In the rows, 128 means zero.
Each row is followed by its class.
168 165 128 139 85 141 114 99 141 155 93 160 115 107 114 123 141 136 111
 168 121 123 109 119 122 170 126 141 122 125 129 124 174 116 152 102 99
 95 154 146 103 124 136 149 115 139 116 138 125 124 106 155 129 127
ded
115 129 158 75 136 135 76 169 138 134 128 111 152 112 140 162 147 132
 127 127 112 88 131 167 148 156 137 101 112 135 90 142 99 111 69 72 174
 124 186 139 122 128 118 136 118 126 171 127 105 132 135 80 156 151
kudog
138 153 115 93 93 160 134 103 113 126 89 133 132 106 113 131 119 131 121
 139 108 149 127 112 127 157 147 140 121 144 114 141 156 107 122 134 146
 104 152 122 144 134 142 153 137 158 122 134 158 131 134 159 134 140
Givur
124 142 135 134 110 137 121 111 139 126 109 102 139 146 125 134 170 95
 129 112 101 134 113 118 149 138 128 127 123 150 83 84 145 115 127 109
 128 100 134 152 118 148 154 102 97 145 127 113 132 109 130 127 107 155
rora
143 122 166 91 97 142 121 98 148 115 122 132 132 98 161 127 138 135 105
 159 149 165 130 130 136 153 115 117 107 127 84 88 126 75 163 108 139 85
 128 147 125 121 122 191 133 116 152 108 110 119 113 102 111 140
sare
124 104 177 102 134 103 134 137 136 118 107 130 128 172 163 133 129 90
 154 151 104 121 125 152 151 129 117 158 129 126 124 106 159 132 95 130
 112 92 132 193 133 149 141 140 180 165 112 172 114 137 136 158 129 120
rora
147 134 145 129 132 150 112 128 94 102 138 162 146 128 75 160 145 154
 100 72 143 84 99 137 157 126 130 104 185 128 141 129 89 147 100 151 119
 144 107 93 169 115 123 69 115 153 117 113 165 113 106 99 175 160
kudog
148 141 137 103 91 144 145 119 163 126 112 133 138 106 168 145 133 95
 121 134 91 125 143 157 119 147 106 139 100 128 110 120 117 98 156 118
 131 86 183 148 136 141 137 194 105 125 149 146 121 119 121 160 85 110
rora
113 164 132 152 151 130 130 137 101 118 114 146 111 102 139 130 132 117
 122 132 122 122 136 128 132 136 131 115 186 122 184 157 133 108 128 162
 110 172 114 114 155 121 119 129 104 142 121 141 152 110 97 149 132 154
mekop
123 146 142 89 126 108 125 120 144 157 123 135 98 122 153 98 108 129 132
 146 116 150 141 139 132 132 115 144 164 115 132 105 140 115 168 148 102
 120 100 113 126 143 142 133 143 144 130 132 127 96 101 122 114 135
viza
138 173 124 86 109 146 138 111 123 163 92 130 127 116 116 136 161 159
 119 126 110 124 115 136 128 120 128 151 120 140 140 122 182 153 111 106
 100 126 131 168 134 138 135 123 125 139 129 105 175 98 129 146 140 121
viza
112 156 152 160 133 121 125 134 105 92 106 107 102 154 129 120 157 109
 116 124 109 160 109 86 105 93 150 118 170 163 204 93 176 139 124 133 91
 123 145 114 159 118 104 114 157 139 123 100 145 98 138 155 87 153
rora
95 148 106 112 146 134 122 136 102 113 112 111 121 133 127 136 143 108
 122 114 122 148 132 113 144 111 142 129 163 148 144 153 153 150 93 151
 106 161 135 112 146 120 128 112 133 148 117 119 152 133 123 102 126 153
mifu
132 82 170 109 121 149 88 127 145 133 131 108 127 111 110 122 104 110
 105 88 133 127 138 142 199 146 116 126 179 124 84 105 69 110 132 139
 126 119 156 127 131 151 130 150 117 113 139 75 102 139 105 72 130 141
Givur
144 131 141 61 104 167 109 113 156 84 134 130 132 127 140 155 165 62 103
 118 149 126 114 127 138 139 114 123 129 111 83 90 118 86 144 102 134
 119 132 139 144 157 121 213 119 109 165 99 141 124 112 101 122 137
kudog
157 116 115 73 58 129 132 102 155 107 145 159 108 86 144 111 144 99 101
 141 110 134 112 93 115 158 97 119 155 125 129 123 158 99 167 140 85 96
 57 98 99 94 132 154 124 131 150 109 142 113 98 129 119 151
kudog
116 174 124 141 144 114 114 125 105 94 130 141 104 133 110 151 148 148
 107 140 129 135 136 91 122 111 162 126 218 150 161 138 127 134 120 145
 111 140 117 101 131 98 143 105 142 133 119 131 143 88 124 116 124 160
bog
126 110 111 103 137 116 149 152 151 117 107 124 128 164 149 143 137 78
 139 134 107 123 120 127 124 121 118 138 169 145 166 106 173 139 109 107
 120 137 143 137 120 173 133 144 116 159 138 153 122 134 148 180 128 139
mifu
102 148 142 129 122 85 135 127 131 134 122 136 105 126 161 141 144 151
 144 161 108 142 130 126 139 102 97 148 146 158 103 128 149 146 187 130
 95 114 122 140 123 98 161 122 103 130 137 99 109 92 167 114 83 138
bog
123 125 112 134 139 112 148 130 120 98 122 127 137 152 138 81 63 117 151
 129 112 143 115 112 110 104 171 116 141 155 149 126 158 142 92 128 99
 95 141 99 124 141 126 115 183 175 121 128 151 127 121 168 144 117
lud
115 133 106 170 98 115 153 100 133 170 112 112 128 122 151 125 126 111
 132 117 109 151 127 175 151 157 141 137 103 158 103 81 156 134 145 154
 126 129 137 150 125 147 139 62 120 145 135 126 155 116 153 152 125 122
bog
142 110 113 135 136 91 149 152 137 116 122 100 129 163 146 134 121 56
 127 142 122 113 120 140 175 148 106 135 157 134 137 130 140 119 110 88
 121 141 136 117 112 165 131 137 130 143 138 164 127 163 136 143 128 130
Guni
139 144 135 94 124 136 104 114 132 101 144 152 132 101 125 132 141 105
 136 145 133 127 130 119 146 157 143 123 148 114 119 136 105 105 155 114
 123 118 142 115 105 126 142 145 81 125 153 94 123 123 114 106 91 153
sito
141 131 132 127 104 113 124 111 150 130 122 141 114 124 144 113 136 113
 120 106 117 135 120 116 132 132 106 122 124 146 151 100 142 138 142 122
 107 85 139 134 131 114 135 106 100 138 133 96 147 102 113 120 89 131
dumiz
120 176 199 128 142 108 95 115 123 74 136 109 139 69 214 106 138 85 113
 135 119 187 119 104 126 105 154 88 125 137 134 191 110 127 133 143 51
 106 100 54 135 96 110 136 122 130 143 90 157 124 99 103 93 192
rora
133 129 131 147 119 126 150 136 119 138 106 114 120 141 121 114 118 128
 133 135 109 143 116 131 134 135 115 126 154 143 149 106 150 114 144 136
 140 140 137 131 125 139 134 125 108 145 135 119 126 114 116 133 103 132
Givur
106 160 118 132 168 145 113 121 108 104 138 128 112 126 145 140 133 125
 128 100 127 125 142 111 122 123 149 122 163 135 143 154 122 132 107 167
 138 143 121 110 152 115 121 118 135 139 112 146 136 121 121 117 141 149
dumiz
131 112 120 113 138 121 134 141 130 117 108 113 130 146 123 128 134 108
 133 157 119 116 116 124 165 112 130 131 146 126 150 129 154 154 110 110
 97 127 130 139 93 158 140 149 144 152 126 157 120 125 127 164 138 139
ded
136 139 189 122 108 193 139 126 126 60 107 166 118 60 137 83 110 55 130
 102 148 156 156 99 147 205 161 127 149 129 109 131 145 47 154 128 122
 120 155 142 120 188 134 141 148 117 125 143 165 136 108 137 98 179
ded
120 95 149 95 129 138 108 108 117 97 143 147 131 103 136 129 134 106 114
 152 156 157 136 118 151 140 141 106 133 112 137 98 86 121 146 121 100
 126 124 122 116 131 109 179 130 129 147 84 123 114 114 96 110 141
lud
124 102 92 146 197 161 147 95 113 113 125 139 131 132 141 148 131 97 127
 172 128 117 133 97 107 114 135 153 152 87 149 113 109 119 98 133 105
 199 35 86 93 128 141 56 137 158 93 155 143 169 103 120 178 96
mifu
126 143 145 105 130 129 115 142 98 66 118 129 104 105 90 140 142 134 115
 89 118 108 115 120 127 110 156 128 139 138 156 107 94 139 108 120 113
 147 148 106 130 95 118 135 131 115 141 109 131 85 115 148 123 166
ded
128 173 109 116 104 143 112 77 136 146 127 153 118 132 159 102 146 127
 159 109 109 130 113 122 115 144 94 95 46 85 81 154 102 146 144 152 123
 120 150 104 123 130 146 99 97 161 107 151 156 114 123 129 126 124
mekop
108 88 146 91 120 154 120 124 123 91 164 146 121 123 134 150 148 114 125
 114 150 137 139 126 142 130 136 125 135 139 122 94 87 138 111 147 98
 106 136 141 131 114 126 163 159 124 127 105 135 102 133 110 99 128
lud
114 119 139 120 161 107 132 140 107 101 123 146 119 136 108 132 145 146
 110 111 128 134 143 108 116 93 144 130 188 119 189 100 91 149 124 135
 95 139 132 104 124 117 123 102 138 123 122 113 141 80 116 136 130 120
lud
135 107 118 102 134 134 119 110 116 112 106 134 138 137 114 144 138 131
 148 131 141 122 118 131 147 138 121 124 139 130 131 119 108 126 131 135
 131 148 103 124 139 113 135 133 106 124 132 122 118 147 133 114 134 127
lud
149 127 143 165 115 112 107 141 150 135 91 117 136 131 114 112 134 86
 124 123 112 109 107 131 144 137 123 113 154 134 155 122 134 127 143 145
 126 99 160 153 124 134 119 86 115 131 144 115 139 119 119 148 120 118
kudog
138 120 139 110 147 139 157 142 139 124 110 123 134 135 170 147 120 99
 101 137 125 148 119 116 123 116 164 134 145 119 145 95 153 117 88 117
 101 107 167 126 118 168 118 175 180 138 134 173 144 132 128 144 150 147
mekop
138 131 145 104 113 156 106 109 132 70 137 135 126 100 127 155 129 112
 133 117 154 113 130 127 170 150 153 133 142 119 137 118 90 93 146 139
 117 119 132 137 160 116 105 166 142 118 143 92 139 130 127 101 108 130
bog
152 122 143 115 106 105 120 121 147 115 101 127 111 139 147 116 128 104
 128 123 114 137 112 138 143 145 115 138 141 143 122 109 140 141 140 123
 120 125 149 158 126 139 121 130 115 133 129 117 126 107 133 157 105 132
viza
126 115 166 135 153 169 119 121 118 97 117 124 136 92 104 139 111 130
 125 119 144 126 132 127 161 123 152 125 165 113 147 111 95 76 128 137
 137 147 108 114 141 141 125 139 117 134 142 77 130 124 109 109 113 144
Givur
148 122 122 124 141 117 146 137 136 86 113 120 131 138 157 174 121 103
 115 148 111 129 127 116 134 118 137 156 179 166 187 92 147 116 73 76
 118 110 136 138 147 126 123 133 163 155 141 148 130 136 134 188 132 139
Guni
116 139 117 147 141 133 158 158 119 108 120 113 125 117 135 130 108 128
 113 85 120 107 135 125 127 112 147 128 161 142 166 144 116 108 120 140
 112 142 137 127 136 117 112 113 156 126 131 144 141 113 111 140 132 132
Guni
121 145 108 133 125 139 103 97 136 125 146 112 127 126 170 128 136 94
 124 114 139 144 128 143 147 172 123 89 137 122 100 112 111 114 142 135
 132 139 148 132 120 134 114 139 86 123 128 100 143 140 102 74 130 134
dumiz
138 137 125 118 116 120 164 137 126 116 119 133 120 158 147 135 142 109
 130 163 124 144 113 103 119 132 142 142 186 145 183 125 165 127 121 133
 105 95 140 127 122 150 140 137 161 152 125 167 159 129 138 181 129 158
bog
138 117 98 127 115 130 155 151 142 117 124 121 130 166 139 137 133 67
 105 136 119 144 105 132 108 136 134 129 186 145 126 98 162 132 104 115
 107 116 164 120 110 172 122 145 127 133 135 158 134 145 110 143 147 142
mifu
129 107 130 118 157 107 150 111 125 87 110 129 124 150 175 118 135 96
 135 161 109 153 140 135 176 123 128 122 166 152 107 122 158 99 102 134
 83 119 119 151 119 150 130 124 102 161 131 130 119 125 129 161 100 139
mifu
112 177 129 124 150 112 142 130 99 112 129 125 104 129 134 144 136 134
 122 115 121 124 136 104 111 126 163 136 147 158 184 113 116 124 124 141
 99 122 148 132 160 122 123 88 148 135 124 120 163 116 117 152 145 151
bog
165 122 148 163 111 119 138 119 153 144 134 106 118 133 151 120 119 121
 127 121 115 142 131 135 129 140 96 116 121 137 108 118 119 129 160 149
 130 98 139 116 121 131 137 98 113 138 131 115 134 116 126 123 103 122
Givur
136 129 116 130 169 113 157 137 132 122 120 105 129 158 161 120 117 64
 127 123 111 106 126 110 162 108 141 137 175 132 127 141 145 135 112 149
 100 115 144 126 120 126 125 135 157 148 116 155 138 136 137 151 135 139
dumiz
131 119 141 111 136 138 103 97 128 106 127 121 136 111 123 143 157 88
 133 123 139 129 121 130 194 143 131 124 119 127 117 96 94 128 134 140
 113 117 134 166 120 142 129 156 104 129 136 102 133 130 130 114 114 132
sare
117 105 163 122 72 127 119 131 157 103 104 142 131 121 114 135 127 95
 142 91 121 114 112 134 116 136 132 150 102 150 116 82 152 124 127 124
 130 82 168 214 159 115 118 119 127 129 111 95 118 108 145 162 102 117
Givur
119 117 137 85 158 158 106 112 112 105 130 166 121 87 106 133 131 152
 106 102 165 126 138 123 165 143 120 110 135 119 146 72 77 101 123 104
 166 136 137 129 138 136 128 141 111 109 149 94 150 113 115 111 135 154
viza
122 162 131 137 142 127 121 112 115 95 129 141 115 148 105 113 144 68
 146 123 116 89 113 98 165 107 132 120 120 144 174 132 157 148 79 96 106
 123 162 179 148 155 123 132 129 185 110 106 164 104 129 188 118 135
sare
108 120 122 114 119 150 127 127 118 115 125 147 127 110 127 155 147 113
 122 126 130 143 123 134 140 138 131 140 159 136 132 85 107 102 123 115
 122 121 157 154 130 114 129 141 119 114 142 116 116 139 125 114 104 145
Guni
142 111 118 155 115 100 138 143 140 95 129 107 126 147 108 141 100 74
 123 150 121 129 103 103 156 138 142 130 178 149 143 105 147 129 116 112
 117 100 147 137 106 157 147 124 162 151 125 131 123 150 126 126 134 149
sare
138 129 124 144 131 112 155 127 131 131 107 131 147 124 142 134 136 132
 94 59 105 116 121 152 146 132 133 108 101 152 103 106 119 171 138 145
 124 153 161 126 109 107 123 110 116 104 149 136 125 96 179 125 118 106
dumiz
147 139 67 153 111 138 197 139 144 131 122 144 146 138 143 140 131 46 96
 112 150 113 115 113 167 134 124 125 142 100 168 104 132 122 162 133 97
 98 194 162 138 141 101 154 198 118 135 189 171 133 137 178 129 116
Guni
106 83 161 124 131 129 101 108 140 107 164 122 111 88 164 108 117 98 102
 114 147 138 133 131 165 106 109 100 145 133 104 126 68 149 128 151 42
 107 99 115 99 148 123 169 121 107 138 78 146 98 101 103 129 149
mifu
133 113 141 104 110 144 101 107 119 101 128 137 125 102 119 135 134 116
 127 131 143 134 130 136 183 169 130 111 104 111 117 103 97 103 133 113
 120 127 150 145 116 145 137 160 111 124 136 105 122 137 124 97 121 151
ded
156 139 145 83 121 117 109 101 136 111 122 143 122 121 115 141 136 100
 137 118 143 128 118 145 182 164 119 144 116 111 119 93 92 121 143 126
 121 126 129 138 140 149 143 147 112 122 140 111 140 128 128 111 101 134
viza
128 152 149 135 111 134 121 116 125 135 123 137 132 114 139 120 133 142
 119 141 111 132 115 132 127 132 128 140 152 133 124 125 138 130 135 133
 109 111 136 120 119 103 133 116 118 137 133 112 128 90 116 139 113 128
sito
103 134 151 86 130 142 100 123 109 116 134 142 126 111 120 147 169 124
 111 124 134 124 122 120 163 138 141 143 155 116 137 110 108 123 127 132
 100 135 135 144 129 100 127 140 128 109 140 88 121 110 132 105 121 139
sito
118 115 181 152 148 116 150 145 130 145 101 114 134 126 110 120 108 147
 108 122 118 132 103 128 139 78 113 121 133 133 158 80 120 156 120 131
 119 105 175 158 109 137 128 112 150 137 151 99 102 109 106 147 112 130
Givur
125 112 104 104 113 104 152 157 137 114 108 121 125 154 158 148 147 48
 146 158 116 129 117 108 157 139 116 150 189 160 159 128 187 137 127 105
 100 107 134 164 115 138 144 146 140 162 122 163 148 143 155 169 110 161
Guni
106 128 154 109 153 84 72 149 131 72 126 141 104 140 135 103 108 84 146
 124 97 153 138 92 120 90 138 134 176 136 171 135 115 171 133 130 131
 123 156 124 133 123 133 133 146 159 128 99 108 111 145 133 119 131
sare
105 142 92 163 152 120 204 135 147 169 127 112 117 107 175 159 116 160
 146 86 130 101 112 168 124 120 119 123 79 143 149 95 163 113 139 166
 159 158 111 159 124 83 119 98 154 119 164 170 97 113 133 153 102 156
dumiz
126 143 143 138 128 122 128 131 121 125 115 122 137 122 133 112 122 119
 137 135 96 152 118 126 131 142 124 113 107 127 122 121 122 128 139 126
 145 120 166 122 119 142 123 104 103 147 145 118 108 131 129 131 116 129
Givur
148 117 140 124 94 135 112 111 147 126 96 137 137 118 141 119 137 98 116
 148 123 139 125 120 164 154 124 122 100 131 97 104 137 105 154 114 110
 86 162 156 120 135 134 136 96 134 123 141 99 126 117 115 104 139
ded
97 112 125 95 130 138 118 121 120 108 117 141 149 106 146 138 126 126
 131 129 139 150 129 157 186 140 136 131 93 115 85 116 98 111 143 137
 131 109 157 158 134 160 137 159 110 125 131 113 138 118 156 112 116 116
viza
107 178 178 106 114 156 111 135 129 133 130 107 122 125 130 130 117 125
 129 105 124 99 132 138 109 130 141 135 161 120 174 140 137 114 126 133
 102 89 208 157 173 176 106 136 128 170 107 78 164 111 76 157 148 135
sito
123 192 121 105 158 132 123 111 101 120 136 138 104 118 111 115 126 159
 126 100 122 123 136 114 117 117 135 132 143 121 155 144 107 135 116 154
 116 134 145 102 149 136 125 127 116 133 107 129 158 105 96 136 137 133
viza
155 137 134 149 101 126 139 111 132 120 118 131 115 123 117 132 136 126
 137 140 110 112 122 133 140 150 116 134 98 126 121 103 119 130 158 124
 106 129 128 142 115 119 143 102 126 140 128 127 112 101 132 153 101 128
ded
159 110 179 101 128 158 107 127 122 93 126 99 132 110 136 125 111 109
 135 131 127 131 140 131 145 146 150 139 98 102 87 135 96 106 136 124
 136 145 112 143 117 144 125 157 143 142 137 102 101 141 111 78 146 154
ded
112 154 96 88 135 167 139 108 93 102 127 181 128 98 114 139 135 122 93
 139 132 171 139 78 87 121 192 134 136 141 160 140 117 120 116 135 89
 126 157 104 126 129 136 175 124 138 119 126 148 121 92 117 106 144
lud
136 144 124 116 117 131 127 104 109 148 114 91 144 135 115 137 180 118
 128 108 112 145 108 122 174 160 119 130 105 126 129 106 123 161 142 143
 103 154 112 124 109 120 142 105 128 133 130 101 154 145 143 94 117 134
rora
137 125 122 98 110 159 124 109 141 113 140 141 126 107 151 141 148 117
 123 121 153 145 122 122 151 143 115 146 149 112 139 122 115 106 138 120
 104 120 107 123 123 117 121 177 143 125 136 121 144 131 111 117 105 136
Guni
132 142 138 113 105 133 122 100 129 132 112 152 128 119 94 110 134 149
 131 106 115 139 107 121 144 139 133 140 68 120 157 76 96 147 132 133
 107 91 148 123 132 150 140 82 145 141 133 115 147 91 144 158 94 101
viza
129 107 134 116 139 142 94 100 136 102 134 132 124 125 136 142 138 98
 139 143 149 128 128 132 151 129 128 117 133 105 93 122 84 116 132 124
 127 124 138 129 130 121 117 146 122 125 138 97 108 133 118 112 123 132
lud
100 146 118 114 137 125 115 134 97 100 126 138 109 132 114 117 120 135
 123 114 113 124 145 100 123 120 146 110 173 145 152 136 108 119 114 131
 110 123 166 108 158 112 117 112 130 140 117 112 133 101 108 125 137 139
lud
120 107 146 121 114 144 113 120 121 123 122 113 135 142 115 146 157 126
 127 142 136 130 130 143 173 146 104 132 129 120 128 69 109 96 145 134
 127 92 127 166 145 127 142 158 136 117 132 96 141 125 130 90 108 102
rora
122 141 147 112 141 160 102 102 124 120 124 120 137 129 138 137 162 120
 137 136 124 139 121 136 145 130 132 123 128 120 123 112 115 119 116 122
 120 134 120 138 124 137 131 157 116 137 137 106 128 130 110 115 106 137
rora
125 127 125 119 161 103 138 139 130 123 107 125 129 166 140 162 132 97
 143 145 120 127 121 136 144 113 126 154 180 154 169 102 166 154 100 101
 137 141 165 158 146 170 135 151 127 160 115 163 115 148 149 174 143 142
sare
146 167 146 141 136 130 110 132 115 90 103 121 132 120 146 132 152 66
 108 111 98 120 132 110 112 114 136 101 182 135 131 148 113 121 146 135
 127 138 136 97 143 99 133 135 86 127 126 123 173 99 123 114 130 162
rora
132 154 98 74 196 114 132 111 175 111 134 91 140 166 242 148 152 86 146
 115 124 145 125 144 137 97 113 89 116 128 100 155 172 206 111 131 142
 190 130 133 97 125 93 173 155 140 169 179 82 161 149 142 127 131
dumiz
120 140 153 125 94 111 124 113 145 132 120 144 114 120 142 124 135 116
 139 127 100 118 117 150 112 143 107 129 106 145 106 99 136 127 140 121
 117 96 156 186 126 128 137 112 103 143 122 113 120 108 120 155 128 118
sare
95 110 117 130 125 186 127 92 129 138 152 98 118 121 146 130 145 144 127
 149 153 117 130 131 135 104 129 135 85 97 83 122 104 80 144 150 134 124
 119 128 125 104 112 161 132 133 117 76 123 124 123 103 109 108
bog
133 97 151 104 111 147 98 107 136 113 107 144 138 107 121 151 164 114
 118 126 151 124 120 154 191 171 109 119 132 122 80 102 108 124 138 133
 126 128 133 169 120 133 132 161 94 122 136 98 132 129 135 129 113 132
mekop
119 129 112 90 144 124 151 147 148 156 117 132 151 180 158 127 132 101
 130 142 106 140 120 149 113 111 136 136 179 121 141 115 174 159 85 99
 128 144 138 145 106 173 141 145 153 153 139 174 109 136 127 145 156 127
dumiz
123 115 120 100 136 113 173 152 132 92 86 68 141 156 176 134 120 49 139
 131 105 131 143 145 166 122 145 131 167 136 124 143 166 99 111 126 97
 131 139 167 154 186 119 136 162 119 129 179 146 164 114 135 148 142
rora
164 101 125 79 117 167 119 120 142 118 123 133 133 122 125 148 132 113
 120 120 145 112 129 136 130 146 113 126 130 110 109 116 86 115 131 122
 137 139 126 149 139 131 129 175 113 108 143 115 128 159 92 94 143 130
mekop
149 137 111 101 117 166 140 88 120 102 122 123 128 88 156 137 149 117
 141 139 134 147 115 151 166 146 141 103 73 120 117 136 108 104 111 140
 129 144 92 121 110 138 135 144 109 125 163 138 175 101 124 121 88 152
viza
96 157 133 142 153 120 115 144 113 88 131 130 101 116 119 149 131 132
 129 122 126 105 139 99 119 112 147 120 181 145 192 136 109 112 129 140
 125 139 130 104 150 108 132 92 127 131 126 117 143 109 123 128 123 147
bog
124 110 138 136 161 91 131 136 132 130 123 112 123 156 168 143 146 107
 149 186 109 130 135 152 173 129 117 142 189 142 137 126 151 131 114 124
 105 134 112 153 105 140 138 124 122 164 115 153 112 124 138 154 122 124
sare
139 98 130 116 147 125 111 155 150 94 122 163 145 145 172 153 98 72 121
 158 124 153 120 112 102 162 169 132 213 169 162 110 186 131 99 102 157
 122 121 142 110 148 134 158 131 176 130 165 98 164 129 129 147 163
dumiz
130 134 145 107 130 130 107 112 125 129 142 132 119 128 144 124 147 107
 126 118 116 143 124 109 167 157 118 128 156 132 96 137 136 150 117 130
 99 125 150 151 98 130 134 143 113 129 125 102 109 150 126 66 119 151
dumiz
105 110 129 94 135 103 147 135 118 107 122 140 129 128 176 144 120 126
 133 146 129 136 123 141 139 110 123 125 178 161 178 129 162 140 78 91
 87 133 106 128 126 142 130 163 140 149 126 164 150 128 138 167 142 161
Guni
102 129 100 110 149 147 138 137 137 121 125 107 116 144 156 142 124 106
 130 138 119 143 121 113 123 81 143 170 181 114 137 149 154 121 92 128
 108 116 135 111 116 137 136 160 192 149 121 147 132 149 131 159 144 133
Guni
125 137 114 138 98 116 132 108 149 115 113 148 129 116 124 145 141 115
 112 127 112 134 117 135 135 137 114 127 111 137 117 89 146 130 128 126
 112 104 145 151 120 126 137 105 107 143 141 118 120 103 129 144 104 116
mifu
150 129 162 57 114 146 117 133 147 120 136 126 118 138 106 108 161 103
 146 71 133 108 135 134 181 152 93 136 109 121 87 126 82 96 149 148 152
 104 131 134 149 116 150 155 117 119 159 97 130 115 125 130 78 140
Givur
109 167 158 129 150 123 133 155 121 128 153 132 107 116 149 95 116 104
 118 91 115 112 149 132 104 107 139 125 161 139 154 137 119 111 127 166
 83 103 165 124 153 124 112 124 140 132 118 103 179 92 84 124 118 122
kudog
125 173 149 112 145 135 99 116 128 138 116 126 125 148 127 126 169 94
 159 93 105 113 124 103 119 121 138 148 126 124 135 142 139 147 83 161
 120 112 181 167 146 116 125 96 132 138 98 140 138 140 137 124 124 133
kudog
